[[ 32 -25  24 -14  12]
 [  0 -23 -13  23  30]]
->
[ 32 -23]

[[ -5 -36   6]
 [ -3 -35  -4]]
->
[ -5 -35]

[[ -1 -25   5  13]
 [ -4   7  -3 -10]
 [ -2  -3  -8  -2]
 [ -4 -28   2  29]]
->
[-1  7 -8 29]

[[  2  10  -4]
 [  8   3 -24]
 [-24 -20  27]
 [-24   4  10]]
->
[ 2  3 27]

[[ -9   2   7   8]
 [-16   3   7  -3]
 [ -1 -26   2  10]]
->
[-9  3  2]

[[ 29  13]
 [-15 -13]
 [ -5  -8]]
->
[ 29 -13]

[[ -2 -12  -3  21]
 [ -1   1   4   2]
 [  1   2  -1   0]
 [ -1  -1  -1   0]
 [ 33   0  -3 -21]]
->
[-2  1 -1  0]
---
[[ 12   8  11  19 -12  18  -9  -2]
 [-12  22  12  23   6   6  18  10]
 [  5  -6  -9 -13 -12  -8  -9 -10]
 [ 17 -29  21   8  11  18  -4   0]]
->
[[-12  22  12  23   6   6  18  10]
 [ 12   8  11  19 -12  18  -9  -2]
 [  5  -6  -9 -13 -12  -8  -9 -10]
 [ 17 -29  21   8  11  18  -4   0]]

[[  8  33]
 [-10 -30]
 [ 14  35]]
->
[[ 14  35]
 [  8  33]
 [-10 -30]]

[[  0 -18  -2   0   0  18   0  16  -2   1   0  -1 -20]
 [ 13  -5  -6  -9 -10 -14  -9 -12  32  25  13  29  -1]
 [  8 -14  14  10  -7  -4  10  -2   9   6   7   7 -15]
 [ -8   9  -5  -2   8   2  -3   3  -8  -9  -7  -8   6]
 [  0  -7  12  11   0   8  12   5 -12  -7  -1 -10  -7]]
->
[[ -8   9  -5  -2   8   2  -3   3  -8  -9  -7  -8   6]
 [ 13  -5  -6  -9 -10 -14  -9 -12  32  25  13  29  -1]
 [  0  -7  12  11   0   8  12   5 -12  -7  -1 -10  -7]
 [  8 -14  14  10  -7  -4  10  -2   9   6   7   7 -15]
 [  0 -18  -2   0   0  18   0  16  -2   1   0  -1 -20]]

[[  1   4 -10  -1  -8  -4]
 [ -2  -1   5   2   1   4]
 [  4   7 -13   0  -9  -5]
 [ -3  -6   9  -1   5   4]
 [ -5 -24   4 -27  23 -20]
 [ -9 -11   7  -1  -3   2]]
->
[[  4   7 -13   0  -9  -5]
 [  1   4 -10  -1  -8  -4]
 [ -2  -1   5   2   1   4]
 [ -3  -6   9  -1   5   4]
 [ -9 -11   7  -1  -3   2]
 [ -5 -24   4 -27  23 -20]]

[[ -7  35  11  -7 -14  -3  34 -36 -11   6  21  -3  -2]
 [ -7 -16  15  22   5 -19  -9  19  -8  16   5   7 -16]
 [ -2  10  -4  -6  -3  -4   7 -10  -1  -7   1  -7  -2]
 [  2   5   2   3  -6   1   2  -5   2  -1   1   2  -5]]
->
[[ -7  35  11  -7 -14  -3  34 -36 -11   6  21  -3  -2]
 [ -2  10  -4  -6  -3  -4   7 -10  -1  -7   1  -7  -2]
 [  2   5   2   3  -6   1   2  -5   2  -1   1   2  -5]
 [ -7 -16  15  22   5 -19  -9  19  -8  16   5   7 -16]]

[[  0   2   2   1]
 [ 16   5   2  14]
 [-18 -29 -16 -21]
 [  1  17  11   0]
 [-11 -16 -15  -9]
 [  8  18  15   7]]
->
[[  8  18  15   7]
 [  1  17  11   0]
 [ 16   5   2  14]
 [  0   2   2   1]
 [-11 -16 -15  -9]
 [-18 -29 -16 -21]]
---
[[-21  -9 -11]
 [-14  10 -35]]
->
[[ -9 -11]
 [ 10 -35]]

[[ -2  -5  -6]
 [ -2 -16   1]
 [ 25 -35  20]
 [  5 -11   2]]
->
[[ -5  -6]
 [-16   1]]

[[  8  19   5  14]
 [ -3 -19   8  14]
 [  7  -8  13  24]
 [-14  -3  33 -36]]
->
[[ 19   5]
 [-19   8]]

[[ 21 -33  32  18  21]
 [ -3  -5   1   6  10]
 [  1   0   4   8  -2]
 [  1   2   0  10   0]]
->
[[-33  32]
 [ -5   1]]

[[ 6  6  4  4 15]
 [ 2 11  4  9  6]
 [ 6  4 29 19 12]]
->
[[ 6  4]
 [11  4]]

[[-22  27  34 -25  36]
 [ 20 -25 -12  21 -22]]
->
[[ 27  34]
 [-25 -12]]

[[ 27 -13   2 -14]
 [ 28   8  13  17]
 [  0  -9   5  10]]
->
[[-13   2]
 [  8  13]]

[[ -1   6  21]
 [  3 -35 -11]]
->
[[  6  21]
 [-35 -11]]
---
[[ -9  -4]
 [  7   5]
 [ 11   7]
 [-32  29]
 [ 24 -29]]
->
[[ 24 -32  11   7  -9]
 [-29  29   7   5  -4]]

[[ -2  -3  -2   6   6 -15 -13  -6   0]
 [ -7   3   2  -2  -6  -2   0   0   0]
 [ -2  -4  -4   1   5  -6   1  -3  -4]
 [  5  -1  11  -4  -1  -6  -5   0  -4]
 [ -7  -1  -2   4  -8 -11 -10  -1   1]
 [-19  16   5  10  24  24   2 -31  14]
 [  4  -1   4   5  -1  10  -3  -7  -4]]
->
[[  4 -19  -7   5  -2  -7  -2]
 [ -1  16  -1  -1  -4   3  -3]
 [  4   5  -2  11  -4   2  -2]
 [  5  10   4  -4   1  -2   6]
 [ -1  24  -8  -1   5  -6   6]
 [ 10  24 -11  -6  -6  -2 -15]
 [ -3   2 -10  -5   1   0 -13]
 [ -7 -31  -1   0  -3   0  -6]
 [ -4  14   1  -4  -4   0   0]]

[[-32   0 -13  15  14 -35 -31  -6   9  -4   3  -6  -2]
 [-30  -1   1 -14  15 -30 -27   0   3  -1  -2   1   0]]
->
[[-30 -32]
 [ -1   0]
 [  1 -13]
 [-14  15]
 [ 15  14]
 [-30 -35]
 [-27 -31]
 [  0  -6]
 [  3   9]
 [ -1  -4]
 [ -2   3]
 [  1  -6]
 [  0  -2]]

[[  1   0  -3  -2   0   0   1]
 [  0   2  -2  -2   2   1   1]
 [-26  -6  28  24  -8  -6 -26]
 [  1  -2  -5  -4  -4  -6  14]
 [  3  -3  -1   0  -3  -2   0]]
->
[[  3   1 -26   0   1]
 [ -3  -2  -6   2   0]
 [ -1  -5  28  -2  -3]
 [  0  -4  24  -2  -2]
 [ -3  -4  -8   2   0]
 [ -2  -6  -6   1   0]
 [  0  14 -26   1   1]]

[[ 10  -1   6 -11 -27]
 [-11   0 -17   6 -30]
 [-12 -26 -23 -12  -7]
 [  9  25 -25  24   6]
 [ -2  18  -3 -27  20]
 [ 24 -24   2 -14   5]
 [  9  27   8 -14  -8]
 [-12 -26  24 -14  -8]
 [ -2 -16   5 -19 -24]
 [ 22 -10  26 -18  -6]]
->
[[ 22  -2 -12   9  24  -2   9 -12 -11  10]
 [-10 -16 -26  27 -24  18  25 -26   0  -1]
 [ 26   5  24   8   2  -3 -25 -23 -17   6]
 [-18 -19 -14 -14 -14 -27  24 -12   6 -11]
 [ -6 -24  -8  -8   5  20   6  -7 -30 -27]]

[[-13   5   4   2   2   2 -11  -2 -12   6   2   0]
 [  1 -11  -4  -2   4   3 -11  -5  12  -5   0  -2]
 [ -3  -1   2   3   2  -3   2   5 -31  13   2   2]
 [  3   3   0  -3   7   0  11   4 -11  -2   2   1]
 [-25   3  -5  -4   3   5  29   3   7  18  -1   0]
 [ -9   6   3   1   6   2 -10   7  -7  -7  -3   0]
 [ -3  -8   2  -1   7   7  -6  -2   5  -6  -3  -2]
 [  0   3  -3  -7  -2  -6   3  -2 -26  -5  -2   5]]
->
[[  0  -3  -9 -25   3  -3   1 -13]
 [  3  -8   6   3   3  -1 -11   5]
 [ -3   2   3  -5   0   2  -4   4]
 [ -7  -1   1  -4  -3   3  -2   2]
 [ -2   7   6   3   7   2   4   2]
 [ -6   7   2   5   0  -3   3   2]
 [  3  -6 -10  29  11   2 -11 -11]
 [ -2  -2   7   3   4   5  -5  -2]
 [-26   5  -7   7 -11 -31  12 -12]
 [ -5  -6  -7  18  -2  13  -5   6]
 [ -2  -3  -3  -1   2   2   0   2]
 [  5  -2   0   0   1   2  -2   0]]

[[  5  -3  -2   4   4   6   0  -1   1  -4  -1]
 [ 18  -3 -14  33  25  14  12  22  11 -29  -1]
 [ -5   7   0   6   4  -6   7  -1  -1  -2   7]
 [ 10  -5  -7  16  10   8   2  13   7 -14  -4]
 [  7  -8  -1  -5  -3  10  -8  -2   0   2  -8]]
->
[[  7  10  -5  18   5]
 [ -8  -5   7  -3  -3]
 [ -1  -7   0 -14  -2]
 [ -5  16   6  33   4]
 [ -3  10   4  25   4]
 [ 10   8  -6  14   6]
 [ -8   2   7  12   0]
 [ -2  13  -1  22  -1]
 [  0   7  -1  11   1]
 [  2 -14  -2 -29  -4]
 [ -8  -4   7  -1  -1]]
